Below are the code and all the weights of a small trained network. Each question names an input and a class and asks about switching units off, where a switched-off unit gives its printed mean instead of its output.

import numpy as np


def w(rows, s, z=0):
    codes = np.array(rows[::2]) - 128.0
    scale = np.full(codes.shape[1], s)
    scale[-1] = z or s
    return codes * scale


def f(y):
    return y / 2 * (1 + np.tanh(0.7978845608 * (y + 0.044715 * y**3)))


def log_softmax(a):
    a = a - a.max(-1, keepdims=True)
    return a - np.log(np.exp(a).sum(-1, keepdims=True))


def net(x, mask):
    res = np.array(x, float).reshape(1, 5) / 4 @ E
    y = f(res @ A[0][:, :-1].T + A[0][:, -1])
    res = res + np.where(mask, y, B[0][:, -1]) @ B[0][:, :-1]
    return log_softmax(res[-1] @ U[:, :-1].T + U[:, -1])


A, B = {}, {}
E = w([
[42,200,128,127,81,120],'x0',
[78,86,248,109,129,109],'x1',
[134,137,143,113,117,145],'x2',
[150,47,146,192,26,146],'x3',
[127,134,120,156,144,102],'x4',
],0.013)
A[0] = w([
[197,132,90,128,133,142,185],'neuron 0',
[141,76,200,119,194,118,145],'neuron 1',
[136,76,195,130,190,130,128],'neuron 2',
[131,151,89,119,91,109,142],'neuron 3',
[157,78,151,169,88,121,106],'neuron 4',
[152,169,176,135,124,78,144],'neuron 5',
[171,132,178,111,128,127,177],'neuron 6',
[89,191,92,139,98,150,168],'neuron 7',
[101,176,102,90,184,132,252],'neuron 8',
[118,74,168,164,133,96,127],'neuron 9',
[234,125,97,125,153,151,226],'neuron 10',
[131,148,114,149,68,105,127],'neuron 11',
[154,114,134,123,183,158,220],'neuron 12',
[138,85,146,136,100,123,101],'neuron 13',
[119,153,148,116,88,87,125],'neuron 14',
[109,129,108,94,162,114,250],'neuron 15',
[159,111,143,173,54,123,180],'neuron 16',
[201,141,83,118,121,124,199],'neuron 17',
[29,116,202,132,128,112,73],'neuron 18',
[4,142,163,134,106,139,95],'neuron 19',
[90,169,60,142,88,140,125],'neuron 20',
[143,89,135,198,47,149,194],'neuron 21',
],0.014,0.0045)
B[0] = w([
[187,74,115,168,160,99,206],'neuron 0',
[40,198,103,26,142,190,202],'neuron 1',
[39,172,120,43,108,182,194],'neuron 2',
[148,161,116,170,69,129,162],'neuron 3',
[80,33,193,142,54,136,205],'neuron 4',
[110,114,101,113,178,148,148],'neuron 5',
[65,119,135,88,138,118,159],'neuron 6',
[207,186,146,110,21,78,192],'neuron 7',
[215,170,216,46,87,34,228],'neuron 8',
[96,68,202,64,100,168,187],'neuron 9',
[152,65,122,162,245,61,241],'neuron 10',
[138,172,82,205,138,218,166],'neuron 11',
[90,141,111,82,220,125,184],'neuron 12',
[104,70,167,122,60,159,173],'neuron 13',
[135,120,119,192,134,131,151],'neuron 14',
[152,180,139,85,162,78,183],'neuron 15',
[77,63,98,179,85,192,218],'neuron 16',
[184,98,136,160,158,81,210],'neuron 17',
[144,45,112,145,254,78,211],'neuron 18',
[228,87,77,184,200,58,208],'neuron 19',
[130,233,94,198,41,162,193],'neuron 20',
[78,58,109,222,76,214,249],'neuron 21',
],0.015)
U = w([
[209,88,144,123,201,67,250],'0',
[163,2,80,205,138,109,117],'1',
[189,191,105,111,52,94,53],'2',
[155,147,63,197,31,180,117],'3',
[102,168,63,41,131,107,171],'4',
[121,76,185,116,91,180,6],'5',
],0.0084,0.0015)

Each question gives the input, the list of numbers given to net, and the class t.
The units are the neurons (one row each of A and B). Each row of codes is followed by its name. A weight is (code - 128) times the scale printed after its matrix; where a second scale follows, it is the last column's (A, B and U).
mask holds one flag per neuron, in row order. A switched-off neuron (its flag False) gives its mean, the last column of its row in B, instead of its output. The means were averaged over made-up inputs and are rounded, as every weight is.
A unit's drop is (log p(t) with every unit on - log p(t) with that unit switched off) / (log p(t) with every unit on - log p(t) with every unit switched off).
The circuit of an input: a set's keep is (log p(t) with only the set's units on - log p(t) with every unit switched off) / (log p(t) with every unit on - log p(t) with every unit switched off). Starting from the 12 units with the biggest drops (on a tie, the unit counted first), units are removed one at a time, each time the one whose removal leaves the highest keep (on an exact tie, the one counted first), for as long as the keep stays at least 0.8.
circuit, biggest first: the units of the circuit, biggest drop first
unit that matters most: the unit with the biggest drop
top k neurons: the k neurons with the biggest drops, biggest first
drop when u is switched off: that unit's drop, to one decimal
input [-8,1,5,-7,-8], class 4: unit that matters most	neuron 1
input [1,-2,7,1,-5], class 3: circuit, biggest first	neuron 18; neuron 10
input [1,-2,1,4,5], class 3: circuit, biggest first	neuron 18; neuron 10
input [-7,4,2,1,6], class 5: top 2 neurons	neuron 9; neuron 4
input [-1,7,-8,-4,-7], class 4: top 2 neurons	neuron 1; neuron 2
input [-5,0,-1,-4,3], class 0: top 2 neurons	neuron 10; neuron 20
input [6,-6,4,0,-4], class 2: top 2 neurons	neuron 21; neuron 7
input [5,0,-5,4,3], class 3: drop when neuron 10 is switched off	0.4
input [-4,2,1,5,6], class 5: drop when neuron 15 is switched off	0.0
input [1,-2,-3,-2,3], class 2: drop when neuron 10 is switched off	0.1
input [0,2,5,-3,-6], class 4: drop when neuron 10 is switched off	0.3
